Here is a tiny trained network, its code and every weight. The questions are about switching its units off for an input and a target symbol, where a switched-off unit gives its printed mean instead of its output.

import numpy as np


def w(rows, s, z=0):
    codes = np.array(rows[::2]) - 128.0
    scale = np.full(codes.shape[1], s)
    scale[-1] = z or s
    return codes * scale


def norm(h):
    return h / np.sqrt((h * h).mean(-1, keepdims=True) + 1e-5)


def f(y):
    return y / 2 * (1 + np.tanh(0.7978845608 * (y + 0.044715 * y**3)))


def softmax(a):
    e = np.exp(a - a.max(-1, keepdims=True))
    return e / e.sum(-1, keepdims=True)


def log_softmax(a):
    a = a - a.max(-1, keepdims=True)
    return a - np.log(np.exp(a).sum(-1, keepdims=True))


def net(x, mask):
    ids = ['αβδεζηθμπστφψ'.index(c) for c in x.split()]
    T = len(ids)
    res = E[ids] + P[:T]
    r = norm(res)
    for j in range(3):
        rows = slice(3 * j, 3 * j + 3)
        q, k, v = (r @ M[0][rows].T for M in (Q, K, V))
        z = softmax(np.where(np.tri(T) > 0, q @ k.T / 3**0.5, -1e9)) @ v
        o = O[0][rows]
        res = res + np.where(mask[j], z, o[:, -1]) @ o[:, :-1]
    y = f(norm(res) @ A[0][:, :-1].T + A[0][:, -1])
    res = res + np.where(mask[3:7], y, B[0][:, -1]) @ B[0][:, :-1]
    return log_softmax(norm(res)[-1] @ U[:, :-1].T + U[:, -1])


Q, K, V, O, A, B = {}, {}, {}, {}, {}, {}
E = w([
[133,136,41,168,152],'α',
[171,122,127,158,167],'β',
[126,117,131,174,182],'δ',
[102,191,156,136,199],'ε',
[191,133,6,86,132],'ζ',
[108,163,155,118,180],'η',
[150,138,134,116,182],'θ',
[133,179,136,133,207],'μ',
[165,177,131,131,190],'π',
[106,151,141,177,183],'σ',
[1,188,81,138,138],'τ',
[100,130,81,59,126],'φ',
[148,86,121,140,125],'ψ',
],0.0085)
P = w([
[127,113,166,111,74],'0',
[150,228,136,109,216],'1',
[101,57,114,98,228],'2',
[147,228,118,105,188],'3',
[95,61,96,91,205],'4',
[155,254,104,116,192],'5',
],0.0083)
Q[0] = w([
[152,254,144,129,48],'h0',
[95,130,134,141,155],'h0',
[136,158,108,83,166],'h0',
[114,68,130,105,140],'h1',
[123,116,102,171,104],'h1',
[116,109,108,142,162],'h1',
[122,164,123,91,146],'h2',
[139,159,107,144,158],'h2',
[125,222,120,88,88],'h2',
],0.026)
K[0] = w([
[172,112,255,145,94],'h0',
[101,147,121,133,132],'h0',
[115,144,150,59,78],'h0',
[122,129,91,56,143],'h1',
[136,98,178,97,131],'h1',
[107,118,78,132,126],'h1',
[116,157,149,70,113],'h2',
[129,178,134,90,138],'h2',
[149,194,167,121,35],'h2',
],0.023)
V[0] = w([
[141,116,113,32,119],'h0',
[98,106,211,88,99],'h0',
[253,93,187,114,138],'h0',
[158,147,210,125,150],'h1',
[123,126,203,92,84],'h1',
[100,101,161,146,174],'h1',
[133,105,76,102,105],'h2',
[188,177,135,118,107],'h2',
[135,96,191,127,79],'h2',
],0.023)
O[0] = w([
[95,123,101,33,122,202],'h0',
[84,112,225,93,87,255],'h0',
[253,62,157,38,141,235],'h0',
[140,229,96,128,115,230],'h1',
[87,176,74,91,151,49],'h1',
[190,181,144,140,170,201],'h1',
[144,166,147,121,169,27],'h2',
[178,165,69,140,106,144],'h2',
[183,79,159,189,149,51],'h2',
],0.016,0.0078)
A[0] = w([
[216,139,181,95,6,145],'n0',
[179,68,82,77,134,162],'n1',
[111,209,170,203,67,2],'n2',
[83,170,190,162,75,105],'n3',
],0.019,0.0027)
B[0] = w([
[12,125,105,206,250,250],'n0',
[116,110,79,185,7,203],'n1',
[211,3,90,116,18,185],'n2',
[233,192,196,117,101,186],'n3',
],0.014,0.016)
U = w([
[80,19,70,118,46,3],'α',
[182,115,110,7,155,78],'β',
[123,250,117,144,201,153],'δ',
[174,108,178,183,64,204],'ε',
[146,195,9,94,103,40],'ζ',
[121,135,236,180,193,162],'η',
[149,18,203,78,153,124],'θ',
[67,103,81,218,215,159],'μ',
[217,67,71,176,187,84],'π',
[173,186,142,134,44,159],'σ',
[39,173,125,207,52,128],'τ',
[114,215,220,59,94,108],'φ',
[10,125,127,47,152,224],'ψ',
],0.011,0.0016)

Each question gives the input, a string of symbols that net reads in full, and the target symbol t.
The units are the heads (3 rows each of Q, K, V and O) and the neurons (one row each of A and B). Each row of codes is followed by its name. A weight is (code - 128) times the scale printed after its matrix; where a second scale follows, it is the last column's (O, A, B and U).
mask holds one flag per unit, heads first, then neurons. A switched-off unit (its flag False) gives its mean, the last column of its rows in O or B, instead of its output. The means were averaged over made-up inputs and are rounded, as every weight is.
A unit's drop is (log p(t) with every unit on - log p(t) with that unit switched off) / (log p(t) with every unit on - log p(t) with every unit switched off).
The circuit of an input: a set's keep is (log p(t) with only the set's units on - log p(t) with every unit switched off) / (log p(t) with every unit on - log p(t) with every unit switched off). Starting from all 7 units, units are removed one at a time, each time the one whose removal leaves the highest keep (on an exact tie, the one counted first), for as long as the keep stays at least 0.8.
units of the circuit, in order: the units of the circuit, biggest drop first
unit that matters most: the unit with the biggest drop
k most important neurons: the k neurons with the biggest drops, biggest first
which heads matter: for each layer, one digit per head in row order, 1 if its drop is at least 0.15 and else 0, layers parted by /
drop of u: that unit's drop, to one decimal
input π τ θ π, target π: units of the circuit, in order : h0; h2; n0
input ε θ θ α, target ε: which heads matter : 101
input μ τ ζ ψ η ε, target μ: units of the circuit, in order : n0
input β ζ θ ψ, target β: units of the circuit, in order : h0; h2
input δ ε ψ σ σ σ, target δ: 2 most important neurons : n0; n1
input ψ θ π φ, target ψ: units of the circuit, in order : n0; h0; n3; h2
input φ ψ β μ, target φ: units of the circuit, in order : h0; n0; h2
input η η π φ σ τ, target η: units of the circuit, in order : h0; h2; n0
input φ β θ π ε, target ψ: which heads matter : 000
input η ε η ε ε μ, target η: units of the circuit, in order : h0; n0; h2
input π π φ η, target π: which heads matter : 101
input η ε ψ β σ φ, target η: which heads matter : 100
input θ β β, target π: which heads matter : 110
input φ π η ψ, target φ: which heads matter : 100
input φ π ε ε β, target ψ: which heads matter : 001
input θ ε τ μ, target θ: unit that matters most : h0
input η τ ε θ, target η: which heads matter : 100
input π δ ψ α β ε, target π: which heads matter : 101
input θ δ δ θ θ, target β: which heads matter : 111
input θ π ψ π δ, target η: which heads matter : 111
input η θ σ ζ, target η: which heads matter : 100
input ε θ η, target φ: unit that matters most : h2
input δ η θ δ, target δ: which heads matter : 010
input ε θ α θ η, target μ: which heads matter : 110
input μ φ μ μ, target μ: which heads matter : 000
input β ψ θ, target β: 3 most important neurons : n0; n2; n3
input μ φ μ ψ β ζ, target μ: unit that matters most : n0
input ε ζ θ ζ, target ε: 2 most important neurons : n2; n3
input ψ φ δ α, target ψ: drop of n3 : 0.1
